Below is a small trained network, with its code and all its weights. Each question gives an input and a class and asks what happens when units are switched off, that is, made to give their printed mean instead of their output.

import numpy as np


def w(rows, s, z=0):
    codes = np.array(rows[::2]) - 128.0
    scale = np.full(codes.shape[1], s)
    scale[-1] = z or s
    return codes * scale


def f(y):
    return np.maximum(y, 0)


def log_softmax(a):
    a = a - a.max(-1, keepdims=True)
    return a - np.log(np.exp(a).sum(-1, keepdims=True))


def net(x, mask):
    res = np.array(x, float).reshape(1, 4) / 4 @ E
    y = f(res @ A[0][:, :-1].T + A[0][:, -1])
    res = res + np.where(mask, y, B[0][:, -1]) @ B[0][:, :-1]
    return log_softmax(res[-1] @ U[:, :-1].T + U[:, -1])


A, B = {}, {}
E = w([
[241,74,29,120,115,194,173,189],'x0',
[99,218,162,56,6,120,208,254],'x1',
[135,117,134,121,123,104,118,130],'x2',
[135,21,242,73,93,229,153,35],'x3',
],0.0091)
A[0] = w([
[154,73,51,199,205,119,90,85,64],'neuron 1',
[47,204,185,132,144,62,102,106,121],'neuron 2',
[190,215,46,90,59,82,189,192,70],'neuron 3',
[56,164,127,115,120,88,116,143,10],'neuron 4',
[144,38,188,27,70,204,130,109,40],'neuron 5',
[142,96,180,113,155,137,94,6,147],'neuron 6',
[159,70,65,197,196,118,80,76,174],'neuron 7',
[102,185,103,181,179,86,72,128,24],'neuron 8',
[133,50,98,119,172,151,186,139,30],'neuron 9',
[160,116,114,148,190,109,97,118,44],'neuron 10',
[73,157,166,65,62,124,178,141,10],'neuron 11',
[107,109,193,159,209,112,104,28,119],'neuron 12',
[122,147,86,101,119,113,148,132,79],'neuron 13',
],0.011)
B[0] = w([
[66,181,135,57,77,113,187,163,216],'neuron 1',
[53,161,36,65,94,90,155,62,204],'neuron 2',
[159,123,207,87,165,172,92,189,199],'neuron 3',
[120,161,158,79,172,148,154,208,145],'neuron 4',
[5,178,79,74,81,90,191,109,202],'neuron 5',
[207,85,216,196,172,156,57,132,229],'neuron 6',
[43,133,75,104,44,94,176,62,251],'neuron 7',
[132,26,13,216,64,70,121,83,167],'neuron 8',
[161,99,63,184,100,108,89,86,149],'neuron 9',
[144,194,133,83,171,127,130,151,157],'neuron 10',
[138,47,23,198,32,107,116,40,168],'neuron 11',
[154,110,199,167,175,163,65,179,227],'neuron 12',
[150,120,170,145,159,133,127,149,137],'neuron 13',
],0.011,0.018)
U = w([
[126,88,104,161,139,110,164,64,253],'0',
[85,206,134,25,158,113,207,175,56],'1',
[234,95,192,174,254,158,94,192,42],'2',
],0.013,0.0038)

Each question gives the input, the list of numbers given to net, and the class t.
The units are the neurons (one row each of A and B). Each row of codes is followed by its name. A weight is (code - 128) times the scale printed after its matrix; where a second scale follows, it is the last column's (A, B and U).
mask holds one flag per neuron, in row order. A switched-off neuron (its flag False) gives its mean, the last column of its row in B, instead of its output. The means were averaged over made-up inputs and are rounded, as every weight is.
A unit's drop is (log p(t) with every unit on - log p(t) with that unit switched off) / (log p(t) with every unit on - log p(t) with every unit switched off).
The circuit of an input: a set's keep is (log p(t) with only the set's units on - log p(t) with every unit switched off) / (log p(t) with every unit on - log p(t) with every unit switched off). Starting from the 12 units with the biggest drops (on a tie, the unit counted first), units are removed one at a time, each time the one whose removal leaves the highest keep (on an exact tie, the one counted first), for as long as the keep stays at least 0.8.
units of the circuit, in order: the units of the circuit, biggest drop first
unit that matters most: the unit with the biggest drop
k most important neurons: the k neurons with the biggest drops, biggest first
drop of u: that unit's drop, to one decimal
input [1,4,3,-3], class 2: units of the circuit, in order : [neuron 7; neuron 5]
input [-1,-7,3,4], class 2: unit that matters most : neuron 6
input [-4,4,6,2], class 0: 3 most important neurons : [neuron 11; neuron 1; neuron 3]
input [3,1,-7,5], class 1: 2 most important neurons : [neuron 5; neuron 11]
input [-6,8,1,1], class 0: 3 most important neurons : [neuron 11; neuron 1; neuron 5]
input [3,-8,2,-2], class 1: 3 most important neurons : [neuron 1; neuron 10; neuron 11]
input [-1,6,5,4], class 0: 2 most important neurons : [neuron 11; neuron 1]
input [-4,-2,-1,-8], class 0: 2 most important neurons : [neuron 8; neuron 5]
input [6,4,-1,0], class 2: 3 most important neurons : [neuron 7; neuron 1; neuron 2]
input [2,-2,5,-5], class 1: 2 most important neurons : [neuron 6; neuron 11]
input [-7,0,3,0], class 0: 4 most important neurons : [neuron 2; neuron 1; neuron 3; neuron 5]
input [0,0,0,4], class 2: 3 most important neurons : [neuron 7; neuron 2; neuron 1]
input [0,6,2,5], class 0: 2 most important neurons : [neuron 11; neuron 1]
input [6,8,-2,-2], class 2: most important neuron : [neuron 3]
input [-1,6,-1,2], class 0: drop of neuron 11 : 1.5
input [5,-1,7,-4], class 1: drop of neuron 4 : 0.0
input [0,5,3,8], class 0: drop of neuron 4 : 0.1
